Here is a tiny trained network, its code and every weight. The questions are about switching its units off for an input and a class, where a switched-off unit gives its printed mean instead of its output.

import numpy as np


def w(rows, s, z=0):
    codes = np.array(rows[::2]) - 128.0
    scale = np.full(codes.shape[1], s)
    scale[-1] = z or s
    return codes * scale


def f(y):
    return y / 2 * (1 + np.tanh(0.7978845608 * (y + 0.044715 * y**3)))


def log_softmax(a):
    a = a - a.max(-1, keepdims=True)
    return a - np.log(np.exp(a).sum(-1, keepdims=True))


def net(x, mask):
    res = np.array(x, float).reshape(1, 4) / 4 @ E
    y = f(res @ A[0][:, :-1].T + A[0][:, -1])
    res = res + np.where(mask, y, B[0][:, -1]) @ B[0][:, :-1]
    return log_softmax(res[-1] @ U[:, :-1].T + U[:, -1])


A, B = {}, {}
E = w([
[202,182,111,104,85,86,160,74,67,137],'x0',
[160,79,153,110,92,254,156,79,123,114],'x1',
[114,217,168,165,59,165,76,131,155,145],'x2',
[172,112,138,171,144,157,111,216,42,178],'x3',
],0.0087)
A[0] = w([
[172,116,141,171,109,172,94,221,60,173,100],'n1',
[105,144,121,109,121,117,164,111,169,100,41],'n2',
[133,52,74,94,208,83,193,141,95,110,61],'n3',
[159,75,177,112,110,254,151,110,127,117,130],'n4',
[117,132,122,130,132,84,102,144,130,139,46],'n5',
[153,123,130,170,140,149,131,193,84,178,79],'n6',
[98,142,116,145,143,71,104,138,124,144,71],'n7',
[97,140,93,102,124,122,117,61,192,96,38],'n8',
[128,110,132,127,122,171,141,103,120,133,50],'n9',
[132,212,158,172,60,161,76,154,177,146,59],'n10',
[148,6,65,99,214,90,193,107,104,96,27],'n11',
[154,80,151,115,112,219,167,86,98,114,123],'n12',
[227,205,89,89,56,58,170,50,45,157,36],'n13',
[46,98,145,160,161,165,73,169,180,120,87],'n14',
[112,141,143,132,131,78,131,159,132,131,38],'n15',
[127,123,129,120,140,207,145,89,113,122,74],'n16',
[129,117,96,117,114,182,134,118,119,114,31],'n17',
[67,77,133,147,162,156,94,161,183,127,85],'n18',
[100,231,180,190,63,161,59,125,149,150,55],'n19',
[82,142,118,78,103,115,169,93,216,84,87],'n20',
[57,159,133,92,99,112,131,29,227,55,103],'n21',
[106,197,173,167,79,152,83,124,144,131,76],'n22',
[94,174,109,140,175,63,112,155,117,143,109],'n23',
[178,155,106,104,115,115,148,107,95,124,3],'n24',
[152,82,155,132,109,195,138,83,122,134,91],'n25',
[72,76,140,131,140,146,106,183,177,126,71],'n26',
[151,140,133,170,173,162,123,176,73,167,58],'n27',
[57,92,169,135,169,155,102,181,175,121,80],'n28',
[107,156,119,133,164,54,101,157,135,149,104],'n29',
[101,157,90,145,160,32,119,192,123,121,120],'n30',
[147,118,148,159,132,155,110,203,56,167,92],'n31',
[65,65,129,162,180,152,109,158,170,118,77],'n32',
[149,105,157,122,114,198,169,109,128,121,91],'n33',
[94,186,145,165,178,33,98,151,130,156,121],'n34',
],0.0087,0.0065)
B[0] = w([
[153,60,183,186,210,38,113,43,132,170,219],'n1',
[144,103,157,143,133,98,129,122,113,153,130],'n2',
[64,116,185,31,112,204,106,162,75,190,200],'n3',
[89,125,27,144,68,100,81,168,210,74,254],'n4',
[116,140,111,137,122,141,120,124,148,120,126],'n5',
[148,74,161,167,175,75,111,52,118,150,177],'n6',
[120,123,114,134,81,122,122,127,164,115,144],'n7',
[153,90,147,168,173,92,131,94,128,169,158],'n8',
[121,133,121,128,127,130,122,142,146,106,133],'n9',
[59,111,171,33,116,195,123,166,73,179,184],'n10',
[33,102,225,24,110,227,125,177,41,214,218],'n11',
[80,133,60,144,79,100,86,176,220,83,231],'n12',
[244,245,112,202,140,179,228,169,83,49,229],'n13',
[230,214,129,167,133,159,193,140,91,86,191],'n14',
[120,141,120,140,117,147,117,118,158,130,127],'n15',
[118,141,90,122,103,97,92,164,164,113,164],'n16',
[146,127,105,105,125,128,126,142,149,122,128],'n17',
[199,205,115,155,119,152,205,126,90,100,180],'n18',
[37,93,187,2,118,219,146,189,65,174,199],'n19',
[160,81,172,195,195,66,93,70,109,172,187],'n20',
[145,50,171,201,211,29,104,44,92,189,229],'n21',
[71,104,154,50,125,182,117,157,75,160,170],'n22',
[113,109,81,135,89,133,95,143,187,92,176],'n23',
[143,174,139,130,130,135,164,129,97,138,133],'n24',
[108,126,82,126,77,103,106,145,197,104,188],'n25',
[172,181,125,144,118,143,165,130,103,94,167],'n26',
[141,89,157,149,177,69,119,56,117,143,168],'n27',
[204,194,101,156,121,144,195,137,93,94,182],'n28',
[109,117,73,133,74,129,93,144,199,98,173],'n29',
[98,99,50,130,61,120,84,163,204,68,201],'n30',
[134,86,162,184,190,26,114,37,109,182,196],'n31',
[190,193,125,130,120,146,180,154,89,105,181],'n32',
[108,128,89,145,88,114,87,157,173,93,181],'n33',
[88,110,55,123,73,129,89,166,214,76,201],'n34',
],0.0078,0.0085)
U = w([
[96,115,72,113,57,107,74,147,248,83,243],'0',
[143,68,177,154,209,36,105,64,113,158,142],'1',
[64,111,187,11,109,216,125,153,63,161,117],'2',
[224,246,125,145,122,158,226,140,88,78,3],'3',
],0.011,0.0027)

Each question gives the input, the list of numbers given to net, and the class t.
The units are the neurons (one row each of A and B). Each row of codes is followed by its name. A weight is (code - 128) times the scale printed after its matrix; where a second scale follows, it is the last column's (A, B and U).
mask holds one flag per neuron, in row order. A switched-off neuron (its flag False) gives its mean, the last column of its row in B, instead of its output. The means were averaged over made-up inputs and are rounded, as every weight is.
A unit's drop is (log p(t) with every unit on - log p(t) with that unit switched off) / (log p(t) with every unit on - log p(t) with every unit switched off).
The circuit of an input: a set's keep is (log p(t) with only the set's units on - log p(t) with every unit switched off) / (log p(t) with every unit on - log p(t) with every unit switched off). Starting from the 12 units with the biggest drops (on a tie, the unit counted first), units are removed one at a time, each time the one whose removal leaves the highest keep (on an exact tie, the one counted first), for as long as the keep stays at least 0.8.
circuit, biggest first: the units of the circuit, biggest drop first
most important unit: the unit with the biggest drop
top k neurons: the k neurons with the biggest drops, biggest first
drop when u is switched off: that unit's drop, to one decimal
input [-7,8,-1,4], class 0: most important unit -> n4
input [7,-6,-3,-5], class 3: top 3 neurons -> [n13 n4 n12]
input [-7,6,6,-6], class 3: top 2 neurons -> [n14 n18]
input [6,-6,-5,6], class 0: top 3 neurons -> [n30 n34 n21]
input [-1,5,6,2], class 2: top 3 neurons -> [n19 n10 n22]
input [-1,6,8,2], class 2: top 2 neurons -> [n19 n10]
input [7,4,4,-7], class 1: top 2 neurons -> [n21 n20]
input [4,7,-7,-1], class 0: top 4 neurons -> [n12 n4 n25 n19]
input [4,5,4,5], class 0: top 3 neurons -> [n4 n21 n12]
input [-2,-7,-8,-3], class 2: top 3 neurons -> [n11 n3 n4]
input [-8,-5,-8,1], class 2: top 2 neurons -> [n11 n3]
input [1,-1,-7,6], class 2: top 3 neurons -> [n11 n3 n21]
input [-4,7,4,7], class 0: top 4 neurons -> [n4 n12 n21 n25]
input [1,1,7,-8], class 1: circuit, biggest first -> [n21]
input [4,2,-4,3], class 2: circuit, biggest first -> [n11 n3]
input [1,8,7,5], class 0: drop when n4 is switched off -> 1.3
input [-5,1,2,-7], class 1: drop when n21 is switched off -> 0.2
input [-8,-7,5,-2], class 3: drop when n4 is switched off -> 0.2
